Here is a tiny trained network, its code and every weight. The questions are about switching its units off for an input and a class, where a switched-off unit gives its printed mean instead of its output.

import numpy as np


def w(rows, s, z=0):
    codes = np.array(rows[::2]) - 128.0
    scale = np.full(codes.shape[1], s)
    scale[-1] = z or s
    return codes * scale


def f(y):
    return y / 2 * (1 + np.tanh(0.7978845608 * (y + 0.044715 * y**3)))


def log_softmax(a):
    a = a - a.max(-1, keepdims=True)
    return a - np.log(np.exp(a).sum(-1, keepdims=True))


def net(x, mask):
    res = np.array(x, float).reshape(1, 7) / 4 @ E
    y = f(res @ A[0][:, :-1].T + A[0][:, -1])
    res = res + np.where(mask, y, B[0][:, -1]) @ B[0][:, :-1]
    return log_softmax(res[-1] @ U[:, :-1].T + U[:, -1])


A, B = {}, {}
E = w([
[133,124,136,120,146,124,136,138,132],'x0',
[175,89,21,140,173,70,132,83,116],'x1',
[191,143,179,74,153,145,93,48,113],'x2',
[111,53,120,89,131,137,56,144,211],'x3',
[118,133,125,138,112,122,121,113,125],'x4',
[254,97,165,183,89,134,146,139,196],'x5',
[99,78,134,185,189,231,150,88,128],'x6',
],0.0075)
A[0] = w([
[99,121,82,227,113,106,151,239,144,120],'neuron 1',
[161,97,39,132,169,96,131,94,103,104],'neuron 2',
[118,83,116,210,196,200,121,100,117,102],'neuron 3',
[96,113,115,153,180,217,155,93,131,112],'neuron 4',
[100,76,104,95,106,125,21,107,195,128],'neuron 5',
[107,165,182,111,73,186,138,163,163,130],'neuron 6',
[168,126,195,68,142,136,89,18,120,127],'neuron 7',
[121,132,185,78,146,170,150,206,127,147],'neuron 8',
[161,76,29,151,177,87,91,83,125,131],'neuron 9',
[149,192,121,63,91,63,124,155,157,104],'neuron 10',
[147,156,130,96,76,63,72,175,110,127],'neuron 11',
[172,186,191,152,142,111,191,87,27,150],'neuron 12',
[157,140,120,63,73,62,134,176,123,112],'neuron 13',
[101,135,216,128,132,144,106,183,112,102],'neuron 14',
[62,190,78,87,134,139,97,100,101,117],'neuron 15',
[102,149,200,125,102,174,103,175,125,109],'neuron 16',
[59,163,94,102,145,117,66,117,71,122],'neuron 17',
[173,222,146,156,152,111,210,141,53,118],'neuron 18',
[196,95,166,185,112,102,139,137,148,111],'neuron 19',
[196,114,153,189,95,120,140,134,152,115],'neuron 20',
[164,161,116,56,62,73,150,168,104,134],'neuron 21',
[98,168,126,170,107,141,87,96,140,245],'neuron 22',
[97,142,202,115,94,167,115,165,125,112],'neuron 23',
[87,111,253,108,119,116,181,140,156,111],'neuron 24',
[162,149,99,69,71,46,85,167,111,104],'neuron 25',
[128,56,124,91,153,131,31,148,208,100],'neuron 26',
[102,107,107,84,138,139,66,120,192,157],'neuron 27',
[86,157,216,125,93,183,97,142,141,116],'neuron 28',
[192,131,145,175,86,140,169,110,171,104],'neuron 29',
[111,186,160,179,112,184,98,196,115,150],'neuron 30',
[188,151,188,95,173,125,66,52,93,118],'neuron 31',
[172,112,149,190,62,123,157,97,185,110],'neuron 32',
[69,118,80,187,120,120,173,229,168,135],'neuron 33',
[114,60,156,56,151,98,49,179,189,154],'neuron 34',
[146,159,86,69,70,44,87,137,137,107],'neuron 35',
[41,171,93,81,156,121,144,108,134,124],'neuron 36',
[64,112,108,219,107,78,157,180,151,104],'neuron 37',
[140,141,139,206,35,107,102,73,180,156],'neuron 38',
[79,159,110,56,176,138,99,132,42,136],'neuron 39',
[193,98,148,178,75,112,146,124,158,112],'neuron 40',
[107,55,132,204,143,240,162,67,159,124],'neuron 41',
[198,84,46,139,195,82,148,125,137,113],'neuron 42',
[208,169,120,163,110,167,133,162,182,115],'neuron 43',
[120,30,153,93,102,139,36,129,159,145],'neuron 44',
[181,157,186,68,184,137,80,63,107,108],'neuron 45',
],0.0065,0.011)
B[0] = w([
[138,168,81,78,121,162,67,99,187,170],'neuron 1',
[116,69,141,114,52,68,92,88,78,155],'neuron 2',
[83,90,187,110,96,148,174,62,143,158],'neuron 3',
[97,100,178,118,126,142,153,98,159,156],'neuron 4',
[103,164,128,210,111,132,151,169,116,169],'neuron 5',
[183,80,90,96,102,58,115,96,84,155],'neuron 6',
[133,181,68,110,111,158,97,112,171,180],'neuron 7',
[158,101,104,131,138,92,129,113,127,155],'neuron 8',
[152,109,121,126,73,49,132,99,79,183],'neuron 9',
[90,100,158,112,114,165,160,58,149,154],'neuron 10',
[95,107,164,94,130,149,188,97,133,163],'neuron 11',
[122,170,93,183,124,122,140,173,132,195],'neuron 12',
[86,109,166,112,133,176,163,87,136,157],'neuron 13',
[124,106,129,142,89,93,109,100,96,135],'neuron 14',
[103,101,165,111,180,140,93,178,109,155],'neuron 15',
[133,94,115,129,70,73,119,91,83,142],'neuron 16',
[127,100,166,115,203,149,85,162,106,161],'neuron 17',
[61,161,104,210,86,138,135,176,99,173],'neuron 18',
[78,124,157,102,163,142,88,171,99,154],'neuron 19',
[93,119,177,105,180,144,82,185,100,157],'neuron 20',
[109,111,156,150,127,172,179,113,164,172],'neuron 21',
[254,121,129,118,201,103,185,171,153,254],'neuron 22',
[152,84,129,139,83,65,103,85,92,143],'neuron 23',
[135,102,83,105,82,95,106,106,90,143],'neuron 24',
[86,111,165,111,121,151,163,79,148,163],'neuron 25',
[78,151,123,202,83,162,136,151,87,160],'neuron 26',
[148,159,130,171,135,122,151,169,108,172],'neuron 27',
[150,93,99,126,69,95,131,81,88,153],'neuron 28',
[68,126,147,122,155,155,74,156,92,151],'neuron 29',
[147,127,97,127,119,105,138,128,132,164],'neuron 30',
[125,176,80,115,93,155,87,112,192,170],'neuron 31',
[103,121,178,90,167,140,82,156,92,155],'neuron 32',
[146,173,78,70,118,154,100,101,184,175],'neuron 33',
[130,159,105,178,141,135,168,160,107,188],'neuron 34',
[104,111,163,124,106,143,164,97,132,163],'neuron 35',
[119,108,164,95,173,141,93,173,126,157],'neuron 36',
[110,170,93,93,89,162,62,79,175,150],'neuron 37',
[145,134,144,109,176,123,139,157,115,173],'neuron 38',
[127,112,151,105,180,129,107,179,125,176],'neuron 39',
[92,116,168,99,164,150,97,166,104,157],'neuron 40',
[114,111,158,109,131,155,182,73,144,184],'neuron 41',
[144,87,113,105,87,78,103,115,68,168],'neuron 42',
[90,85,155,98,178,136,80,179,83,153],'neuron 43',
[132,154,106,171,134,140,137,159,98,177],'neuron 44',
[118,180,86,91,102,163,83,94,174,164],'neuron 45',
],0.0077,0.0091)
U = w([
[72,95,218,68,192,155,7,205,96,70],'0',
[148,57,104,105,32,33,91,73,64,85],'1',
[66,96,216,99,108,199,242,53,196,84],'2',
[128,218,40,67,91,184,18,108,254,77],'3',
[171,129,124,121,150,126,166,165,154,254],'4',
[78,192,113,253,90,154,171,198,98,73],'5',
[186,129,139,114,164,103,166,165,173,224],'6',
],0.0086,0.0079)

Each question gives the input, the list of numbers given to net, and the class t.
The units are the neurons (one row each of A and B). Each row of codes is followed by its name. A weight is (code - 128) times the scale printed after its matrix; where a second scale follows, it is the last column's (A, B and U).
mask holds one flag per neuron, in row order. A switched-off neuron (its flag False) gives its mean, the last column of its row in B, instead of its output. The means were averaged over made-up inputs and are rounded, as every weight is.
A unit's drop is (log p(t) with every unit on - log p(t) with that unit switched off) / (log p(t) with every unit on - log p(t) with every unit switched off).
The circuit of an input: a set's keep is (log p(t) with only the set's units on - log p(t) with every unit switched off) / (log p(t) with every unit on - log p(t) with every unit switched off). Starting from the 12 units with the biggest drops (on a tie, the unit counted first), units are removed one at a time, each time the one whose removal leaves the highest keep (on an exact tie, the one counted first), for as long as the keep stays at least 0.8.
circuit, biggest first: the units of the circuit, biggest drop first
k most important neurons: the k neurons with the biggest drops, biggest first
drop of u: that unit's drop, to one decimal
input [0,0,-3,6,1,2,0], class 5: most important neuron	neuron 26
input [8,1,1,8,-7,0,8], class 2: 3 most important neurons	neuron 41; neuron 3; neuron 4
input [-1,4,-7,4,2,-2,8], class 2: 2 most important neurons	neuron 3; neuron 41
input [3,2,2,7,6,4,0], class 5: circuit, biggest first	neuron 26; neuron 5; neuron 44
input [5,2,-7,5,7,-3,-3], class 3: 3 most important neurons	neuron 33; neuron 1; neuron 37
input [1,-4,7,2,-5,-2,6], class 3: circuit, biggest first	neuron 7; neuron 45
input [5,5,4,8,-7,-2,4], class 5: circuit, biggest first	neuron 26; neuron 5; neuron 34
input [-5,-7,1,8,-7,5,6], class 5: circuit, biggest first	neuron 26; neuron 44
input [5,-4,1,8,5,8,3], class 0: 2 most important neurons	neuron 32; neuron 43
input [0,8,5,7,-7,-6,8], class 1: 2 most important neurons	neuron 9; neuron 2
input [-7,2,8,-7,-8,-8,6], class 0: 3 most important neurons	neuron 39; neuron 15; neuron 17
input [-5,8,8,-8,-3,3,1], class 1: 2 most important neurons	neuron 2; neuron 42
input [1,-7,3,-7,-8,-7,5], class 6: 2 most important neurons	neuron 22; neuron 12
input [6,-2,-8,-6,0,1,1], class 3: 3 most important neurons	neuron 1; neuron 33; neuron 37
input [5,2,6,4,6,-2,-3], class 3: circuit, biggest first	neuron 7
input [-3,5,0,-7,-4,0,-2], class 5: 2 most important neurons	neuron 18; neuron 12
input [-6,3,6,-6,-3,8,8], class 0: drop of neuron 43	0.2
input [-5,0,8,3,-2,4,-8], class 2: drop of neuron 11	0.2
input [-1,-2,-4,8,1,-1,0], class 5: drop of neuron 26	0.1
input [6,5,4,-7,-4,-3,0], class 5: circuit, biggest first	neuron 18
